Z_62: [ 29  14   8  18 -26  14  16  -9 -12  -5  17  43  23  22  49  12  -9  14
   9 -21  15  14  15 -34  42  20 -36  12]
Z_709: [ 29  -4 110 -15  -6 -27  17  52  24  29 -22  11 -31 -28  -3 -22  69 -24
  19   2 -23 -21 -24  -3  15 -27 -16 -20]
Z_466: [ -2  -6  54  -3 -20  -7  99  34 -42 -37  -6 104  -7  -5 107  -5  15  -9
  14  14   9 -21  -6 -27 112 -10 -39  -6]
back: [-31  11] -> Z_709
back: [-15 110  -4  29] -> Z_709
back: [ 9 14 14 -9 15] -> Z_466
back: [ 14  15 -21   9  14  -9] -> Z_62
back: [-21   9  14  14  -9  15] -> Z_466
back: [ -7 104  -6 -37 -42  34  99  -7 -20  -3  54] -> Z_466

Z_396: [ -49  -87  109 -116]
Z_143: [27 88  5 52]
Z_895: [-98  98 106  36]
Z_901: [-25  91  35  10]
Z_730: [-114 -119  -44 -101]
Z_573: [-36  30  24  36]
Z_109: [-106    3   -9   52]
Z_926: [-75 -51 -36  -3]
Z_985: [-75 -51 -36 -55]
Z_833: [-36 124  47 123]
Z_130: [27 88 -1 -8]
Z_154: [-19  13  20  47]
back: [ 47 124 -36] -> Z_833
where: [-49] -> Z_396, 0
back: [106  98 -98] -> Z_895
where: [24] -> Z_573, 2
asked: [27 88 -1 -8] -> Z_130

Z_548: [-61 -32 -44 -63  59 -56 -45 -48]
Z_589: [ 15 -32 -44  35 -54  36  34  16]
Z_529: [ -3  58  28 -63  36  16  34 -54]
Z_798: [ 28  27 -65 -62 -69 -70 -30 -24]
Z_690: [-61 -32 -44 -63 -54 -56 -45   8]
back: [-45 -56  59] -> Z_548
where: [-30] -> Z_798, 6
where: [58] -> Z_529, 1
back: [-63  28] -> Z_529
asked: [ 15 -32 -44  35 -54  36  34  16] -> Z_589
back: [ 16  34  36 -54  35] -> Z_589
back: [-56  59] -> Z_548

Z_238: [ -62 -101    2  107   76]
Z_479: [ 5  9 13  3 11]
Z_982: [  1   9   3 108  76]
Z_499: [  77 -101    2    9   13]
back: [9 2] -> Z_499
back: [13  9  2] -> Z_499
where: [77] -> Z_499, 0
asked: [ -62 -101    2  107   76] -> Z_238
back: [ 107    2 -101  -62] -> Z_238
where: [1] -> Z_982, 0
where: [107] -> Z_238, 3

Z_582: [-10 -17  45  18  60  52  22  44  -3  48  -4   6  50  43  50  21  16  49
  19  43  26  50  42  44  52  50 -11  28  50  20]
Z_748: [-42 -60 101  14  96 105  22  88 -54  99 -30  44  96  94  96  51  12  97
  32  91  45  90  97  90 104  90 -59  29  94  14]
Z_306: [ 42  41 -26  68   8 -17  78 -26  45 -25  32   8 -15 -25 -21  33  64 -17
  47 -22  58 -13 -32 -22 -16 -26  45  80 -19  74]
Z_190: [-58 -67  76 -25  77  76 -13  77 -68  79 -49  34  76  78  74  35 -18  69
   7  71  12  71  82  75  77  80 -67 -10  77 -16]
Z_686: [ 21  14  -8  52  21   3  51 -11  17  -8  34  43  -1  -8  -6  56  48  -3
  60 -11  78  -5 -11 -13  -7  -7  16  60  -8  52]
Z_203: [19 13 -5 50 28  6 58 -6 12 -5 20 45  8 -5 -2 60 44 -2 62 -3 72  4 -4 -8
  5 -1 10 57  2 54]
Z_762: [-44 -55  40 -45  31  38 -42  41 -51  47 -29  19  35  44  39   7 -44  36
 -20  42 -28  38  51  45  42  46 -59 -42  38 -36]
Z_145: [-19  -8  -7 -53 -49 -19 -64 -12 -15 -11 -11 -18 -22  -6 -13 -43 -53 -19
 -50 -11 -69 -20  -7 -14 -23 -13 -17 -69 -17 -59]
back: [ 42 -20  36] -> Z_762
where: [72] -> Z_203, 20
back: [ 78 -17   8  68 -26] -> Z_306

Z_707: [ 26 -53 -21 -25 -62 -21]
Z_675: [ -26  -63 -102  -94  -89   52]
Z_570: [ 16 -31 -21   0 -55   0]
Z_113: [ -9 -11 -37 -69   4   5]
Z_100: [ 10 -49 -21  -4 -58  -3]
Z_125: [-75  28 -62 -31  27  63]
Z_854: [ 8 83 40 38 97  0]
Z_925: [ 10 -49 -11 -14 -55  -7]
where: [4] -> Z_113, 4
asked: [ 10 -49 -11 -14 -55  -7] -> Z_925
back: [-55   0 -21 -31  16] -> Z_570
back: [-89 -94] -> Z_675

Z_444: [ 58  31 -21   3  45 -51  40  -3  -9 -15   6   0  20  10   6 -38   0 -17
  24   2 -13  -1 -41  34 -18  11  -2 -53 -20]
Z_75: [ 91  16 -12  -5  50 -51  29   5   4  23  27  29  33  11  -8 -14 -19 -10
  16  36  -3  -5 -31  39  10  21 -17 -46  -6]
Z_349: [ 58   6  21  -8  19 -12  -9 -21 -38  75 -16   8  15  24 -76  70 -12  22
  21  28  -8 -21 -96  54 -38  -4   3 -87 -40]
Z_440: [  39   28   11   -3   14    7   -8  -44  -92   54   16  -20   -1   29
 -123   67   32   34  -30   -5  -22   24  -11   62   -5   16  -48   43
  -62]
Z_893: [ 58   6  21  -8  19 -12  -9 -21 -38  75  35   8  15  24 -76  70 -12  22
 -17  30  -5   6  15  57  19  14 -41  21 -27]
Z_795: [-15   9  27  35  66   5   1 -19 -27  25  13 -31  -3 -15  -2  47  13   9
   2   6 -46  16  31  37  -6  15 -28  25 -37]
Z_189: [-10   5  31  86  76  15   7  -6 -59   9  16 -17 -35 -37 -19  36   6  12
   2  24 -32  -3  35 -26  -2  24  17 -38 -13]
Z_507: [ 117   86  -54   31  102  -61   22   29    4  -25   -9    8   69   17
    8  -90   21   -7   15   36   -6  -22 -116   56  -42    0    3 -100
  -45]
Z_50: [ 36  55  56   7  15 -23  32   5 -17  14 -26 -15  10 -35  -4 -33  33 -68
  13  17  13 -11   0  27 -24 -20   3  36  51]
Z_233: [-15   9  27  35  66   5   1 -19 -27  25  13 -31  -3 -19  -2  47 -18   9
   2   6 -46  16  31  13 -18  15   5 -30 -12]
Z_449: [-42 -11  40  30  88  15  21 -15  -5  22 -19 -36 -46 -22   6  11 -16  17
  24  41 -52  -8   5  18 -20  19   7 -27  24]
Z_904: [ 117   86  -54   31  102  -61   22   29    4  -25   -9    8   69   17
    8  -90   21   -7   15   36   -6  -22 -116   56  -42    0   -1  -63
  -15]
asked: [-15   9  27  35  66   5   1 -19 -27  25  13 -31  -3 -15  -2  47  13   9
   2   6 -46  16  31  37  -6  15 -28  25 -37] -> Z_795
asked: [ 58   6  21  -8  19 -12  -9 -21 -38  75  35   8  15  24 -76  70 -12  22
 -17  30  -5   6  15  57  19  14 -41  21 -27] -> Z_893

